Here is a tiny trained network, its code and every weight. The questions are about switching its units off for an input and a class, where a switched-off unit gives its printed mean instead of its output.

import numpy as np


def w(rows, s, z=0):
    codes = np.array(rows[::2]) - 128.0
    scale = np.full(codes.shape[1], s)
    scale[-1] = z or s
    return codes * scale


def norm(h):
    return h / np.sqrt((h * h).mean(-1, keepdims=True) + 1e-5)


def f(y):
    return np.maximum(y, 0)


def log_softmax(a):
    a = a - a.max(-1, keepdims=True)
    return a - np.log(np.exp(a).sum(-1, keepdims=True))


def net(x, mask):
    res = np.array(x, float).reshape(1, 4) / 4 @ E
    u = 0
    for l in range(4):
        y = f(norm(res) @ A[l][:, :-1].T + A[l][:, -1])
        res = res + np.where(mask[u : u + 9], y, B[l][:, -1]) @ B[l][:, :-1]
        u += 9
    return log_softmax(norm(res)[-1] @ U[:, :-1].T + U[:, -1])


A, B = {}, {}
E = w([
[183,122,205,171],'x0',
[151,155,96,118],'x1',
[186,93,163,60],'x2',
[112,254,148,136],'x3',
],0.0099)
A[0] = w([
[191,216,127,172,59],'L0N0',
[110,162,52,218,133],'L0N1',
[108,175,191,166,2],'L0N2',
[44,154,61,73,215],'L0N3',
[94,141,151,172,79],'L0N4',
[159,68,87,185,85],'L0N5',
[229,100,114,1,68],'L0N6',
[122,234,155,59,139],'L0N7',
[138,129,198,108,51],'L0N8',
],0.0079,0.0035)
B[0] = w([
[40,110,91,116,196],'L0N0',
[254,170,79,93,219],'L0N1',
[69,153,167,153,164],'L0N2',
[116,84,58,111,254],'L0N3',
[120,87,117,137,158],'L0N4',
[108,180,153,168,182],'L0N5',
[171,164,148,52,218],'L0N6',
[147,224,179,128,232],'L0N7',
[88,184,88,105,154],'L0N8',
],0.0069,0.0047)
A[1] = w([
[3,183,174,98,128],'L1N0',
[48,173,101,246,141],'L1N1',
[89,163,42,121,92],'L1N2',
[13,190,190,122,35],'L1N3',
[169,175,183,120,137],'L1N4',
[111,6,88,158,110],'L1N5',
[171,84,226,148,62],'L1N6',
[127,15,225,176,4],'L1N7',
[85,94,58,97,69],'L1N8',
],0.0078,0.004)
B[1] = w([
[146,101,184,146,210],'L1N0',
[184,138,162,91,253],'L1N1',
[94,123,104,162,214],'L1N2',
[88,156,173,157,184],'L1N3',
[83,53,145,147,219],'L1N4',
[97,200,139,147,224],'L1N5',
[72,104,104,198,202],'L1N6',
[164,2,130,171,202],'L1N7',
[79,89,145,123,182],'L1N8',
],0.0084,0.0041)
A[2] = w([
[155,108,123,181,86],'L2N0',
[152,127,93,119,186],'L2N1',
[85,91,169,92,81],'L2N2',
[127,82,106,226,194],'L2N3',
[95,131,74,158,106],'L2N4',
[147,12,172,140,7],'L2N5',
[116,68,140,90,2],'L2N6',
[140,111,34,123,151],'L2N7',
[58,79,87,92,21],'L2N8',
],0.011,0.0027)
B[2] = w([
[222,149,27,133,176],'L2N0',
[160,178,214,157,174],'L2N1',
[203,94,82,131,166],'L2N2',
[180,23,115,143,254],'L2N3',
[134,196,102,63,185],'L2N4',
[176,35,65,132,246],'L2N5',
[130,245,45,163,167],'L2N6',
[68,145,254,235,216],'L2N7',
[4,92,161,146,187],'L2N8',
],0.0061,0.0051)
A[3] = w([
[193,130,165,20,18],'L3N0',
[100,203,32,114,135],'L3N1',
[165,150,169,205,25],'L3N2',
[232,143,95,188,13],'L3N3',
[201,100,87,55,132],'L3N4',
[143,86,123,105,149],'L3N5',
[186,204,104,192,199],'L3N6',
[180,121,154,12,4],'L3N7',
[1,76,110,105,43],'L3N8',
],0.0096,0.0034)
B[3] = w([
[131,79,151,86,171],'L3N0',
[113,59,98,49,214],'L3N1',
[130,169,89,188,186],'L3N2',
[124,101,83,176,192],'L3N3',
[134,179,196,137,203],'L3N4',
[76,158,168,79,184],'L3N5',
[127,133,91,100,255],'L3N6',
[179,114,211,57,168],'L3N7',
[6,77,167,185,201],'L3N8',
],0.013,0.0049)
U = w([
[85,169,77,66,176],'0',
[157,101,213,50,151],'1',
[116,206,205,178,140],'2',
[125,124,133,132,2],'3',
[170,16,148,172,159],'4',
[5,66,139,139,140],'5',
[157,132,68,196,131],'6',
],0.027,0.0086)

Each question gives the input, the list of numbers given to net, and the class t.
The units are the neurons (one row each of A and B). Each row of codes is followed by its name. A weight is (code - 128) times the scale printed after its matrix; where a second scale follows, it is the last column's (A, B and U).
mask holds one flag per neuron, layer by layer. A switched-off neuron (its flag False) gives its mean, the last column of its row in B, instead of its output. The means were averaged over made-up inputs and are rounded, as every weight is.
A unit's drop is (log p(t) with every unit on - log p(t) with that unit switched off) / (log p(t) with every unit on - log p(t) with every unit switched off).
The circuit of an input: a set's keep is (log p(t) with only the set's units on - log p(t) with every unit switched off) / (log p(t) with every unit on - log p(t) with every unit switched off). Starting from the 12 units with the biggest drops (on a tie, the unit counted first), units are removed one at a time, each time the one whose removal leaves the highest keep (on an exact tie, the one counted first), for as long as the keep stays at least 0.8.
units of the circuit, in order: the units of the circuit, biggest drop first
unit that matters most: the unit with the biggest drop
top k neurons: the k neurons with the biggest drops, biggest first
top k neurons in layer l: the k neurons of layer l with the biggest drops, biggest first
drop when u is switched off: that unit's drop, to one decimal
input [1,3,5,-7], class 1: units of the circuit, in order -> (L0N6, L3N4)
input [7,-8,-6,2], class 4: units of the circuit, in order -> (L0N7, L2N3)
input [7,-6,8,2], class 4: unit that matters most -> L1N6
input [-7,0,6,7], class 1: units of the circuit, in order -> (L3N7, L1N0)
input [0,-3,-1,1], class 2: units of the circuit, in order -> (L3N1, L3N2)
input [0,2,0,0], class 0: top 2 neurons -> (L1N7, L0N7)
input [2,-1,-8,-7], class 6: units of the circuit, in order -> (L1N5, L0N1, L2N0, L3N8)
input [5,-5,5,3], class 4: top 2 neurons in layer 1 -> (L1N4, L1N6)
input [-3,5,2,-3], class 5: top 2 neurons -> (L0N1, L1N1)
input [-7,0,6,3], class 1: top 2 neurons -> (L0N6, L0N7)
input [8,7,-6,-4], class 6: top 2 neurons -> (L0N1, L1N7)
input [3,1,-3,-2], class 6: top 2 neurons in layer 0 -> (L0N1, L0N6)
input [0,0,5,-3], class 1: drop when L0N6 is switched off -> 2.1
input [2,7,-2,7], class 0: units of the circuit, in order -> (L3N1)
input [1,4,1,-1], class 1: drop when L0N6 is switched off -> 2.0
input [-3,1,4,-2], class 1: drop when L0N6 is switched off -> 4.7
